data =
[[-30  30 -20 -26 -42   3  40   6  47 -11  -4 -26  30 -14 -24]
 [ 16 -29   3  -8 -15 -41 -24  -2  -4  14 -34 -40 -31 -21  20]
 [ 24  13 -23 -30  22 -35  46 -13  29  30  45 -32 -10 -10  15]
 [-23  33 -38  18 -42  43  34 -27  37 -30 -32   6 -37  35  27]]
Indices start at 1.
Find the bottom-left entry.
A: -23
The entry just right of 34 -> -27
Find the entry in row 2 and column 3.
A: 3
Find the entry in row 1 and column 2.
A: 30
The bottom-right entry: 27
Find the entry just left of 14.
A: -4
Find the bottom entry of the column that holds the largest entry.
A: 37
Find the entry at row 3, column 3.
A: -23
The entry just left of the largest entry: 6
Find the entry in row 2 and column 1.
A: 16
The entry in row 2 and column 2 is -29
Find the entry in the top-left corner.
A: -30
Find the entry in row 3 and column 1.
A: 24
The entry in row 1 and column 3 -> -20
The entry just left of 46: -35
The entry just left of 29: -13
The maximum -> 47
The entry directly below -31 -> -10
Find the entry in the top-right corner.
A: -24
Find the entry just right of the largest entry.
A: -11
The entry directly above 37 is 29
The entry just left of -15: -8
Find the entry just right of 18.
A: -42
